Below is a small trained network, with its code and all its weights. Each question gives an input and a class and asks what happens when units are switched off, that is, made to give their printed mean instead of their output.

import numpy as np


def w(rows, s, z=0):
    codes = np.array(rows[::2]) - 128.0
    scale = np.full(codes.shape[1], s)
    scale[-1] = z or s
    return codes * scale


def norm(h):
    return h / np.sqrt((h * h).mean(-1, keepdims=True) + 1e-5)


def f(y):
    return np.maximum(y, 0)


def log_softmax(a):
    a = a - a.max(-1, keepdims=True)
    return a - np.log(np.exp(a).sum(-1, keepdims=True))


def net(x, mask):
    res = np.array(x, float).reshape(1, 3) / 4 @ E
    u = 0
    for l in range(3):
        y = f(norm(res) @ A[l][:, :-1].T + A[l][:, -1])
        res = res + np.where(mask[u : u + 5], y, B[l][:, -1]) @ B[l][:, :-1]
        u += 5
    return log_softmax(norm(res)[-1] @ U[:, :-1].T + U[:, -1])


A, B = {}, {}
E = w([
[184,39,149,129,108,49,88,98,43],'x0',
[144,182,178,77,236,213,3,236,113],'x1',
[179,125,23,183,192,102,166,135,186],'x2',
],0.0069)
A[0] = w([
[149,227,122,120,228,126,105,223,130,30],'L0N0',
[178,157,140,112,236,210,111,254,178,4],'L0N1',
[50,214,149,110,122,143,202,113,133,62],'L0N2',
[50,136,182,116,85,79,122,88,148,65],'L0N3',
[169,79,187,9,137,114,65,188,35,41],'L0N4',
],0.0053,0.0034)
B[0] = w([
[104,202,186,137,202,158,97,34,159,229],'L0N0',
[108,200,101,70,190,126,89,1,219,255],'L0N1',
[67,204,182,61,35,117,156,160,105,178],'L0N2',
[191,163,106,74,165,142,128,241,196,169],'L0N3',
[209,99,184,231,46,179,83,173,171,232],'L0N4',
],0.0063,0.0054)
A[1] = w([
[172,151,163,36,145,63,82,111,44,251],'L1N0',
[102,176,185,125,196,165,113,83,115,19],'L1N1',
[161,103,85,136,102,218,112,206,106,14],'L1N2',
[97,155,168,92,236,193,103,70,112,6],'L1N3',
[143,66,85,181,121,2,155,130,175,10],'L1N4',
],0.0054,0.0015)
B[1] = w([
[63,107,69,207,175,254,160,127,119,201],'L1N0',
[179,89,117,109,203,45,164,74,63,226],'L1N1',
[42,121,121,200,92,121,164,90,146,152],'L1N2',
[157,60,21,135,151,111,169,63,196,253],'L1N3',
[154,107,55,173,196,109,168,132,54,236],'L1N4',
],0.0055,0.0041)
A[2] = w([
[117,195,129,155,180,124,127,141,164,116],'L2N0',
[158,94,41,161,131,1,189,86,131,34],'L2N1',
[121,95,105,147,199,137,105,145,147,54],'L2N2',
[133,161,126,106,220,134,97,97,184,35],'L2N3',
[112,143,105,112,125,122,106,119,91,7],'L2N4',
],0.0088,0.0018)
B[2] = w([
[134,81,157,81,115,101,69,98,174,194],'L2N0',
[174,135,70,112,212,76,128,165,2,254],'L2N1',
[23,189,131,116,108,106,102,136,191,175],'L2N2',
[161,74,94,54,171,196,132,53,163,235],'L2N3',
[137,139,214,132,129,200,165,112,150,128],'L2N4',
],0.0087,0.0089)
U = w([
[66,123,148,170,169,80,113,151,148,5],'0',
[153,125,116,70,222,175,74,35,236,156],'1',
[177,48,223,241,74,174,73,177,110,128],'2',
[172,104,53,144,192,46,182,152,4,156],'3',
[35,186,138,58,48,116,211,184,168,122],'4',
],0.013,0.012)

Each question gives the input, the list of numbers given to net, and the class t.
The units are the neurons (one row each of A and B). Each row of codes is followed by its name. A weight is (code - 128) times the scale printed after its matrix; where a second scale follows, it is the last column's (A, B and U).
mask holds one flag per neuron, layer by layer. A switched-off neuron (its flag False) gives its mean, the last column of its row in B, instead of its output. The means were averaged over made-up inputs and are rounded, as every weight is.
A unit's drop is (log p(t) with every unit on - log p(t) with that unit switched off) / (log p(t) with every unit on - log p(t) with every unit switched off).
The circuit of an input: a set's keep is (log p(t) with only the set's units on - log p(t) with every unit switched off) / (log p(t) with every unit on - log p(t) with every unit switched off). Starting from the 12 units with the biggest drops (on a tie, the unit counted first), units are removed one at a time, each time the one whose removal leaves the highest keep (on an exact tie, the one counted first), for as long as the keep stays at least 0.8.
units of the circuit, in order: the units of the circuit, biggest drop first
top k neurons: the k neurons with the biggest drops, biggest first
top k neurons in layer l: the k neurons of layer l with the biggest drops, biggest first
drop when u is switched off: that unit's drop, to one decimal
input [7,5,-1], class 2: units of the circuit, in order	[L0N4]
input [-8,-1,-2], class 4: units of the circuit, in order	[L0N2 L2N3]
input [-7,-7,0], class 4: top 2 neurons	[L0N2 L1N1]
input [3,7,-8], class 2: top 2 neurons	[L0N4 L2N3]
input [2,1,5], class 3: top 2 neurons	[L2N1 L0N4]
input [-2,-2,0], class 4: top 2 neurons	[L0N2 L2N1]
input [-2,0,-8], class 4: top 2 neurons in layer 0	[L0N2 L0N3]
input [-3,1,-7], class 4: drop when L0N1 is switched off	0.0
input [1,4,-7], class 2: drop when L0N4 is switched off	0.7
input [5,-3,-7], class 2: drop when L2N1 is switched off	0.1
input [0,-4,-4], class 4: top 2 neurons in layer 1	[L1N3 L1N1]
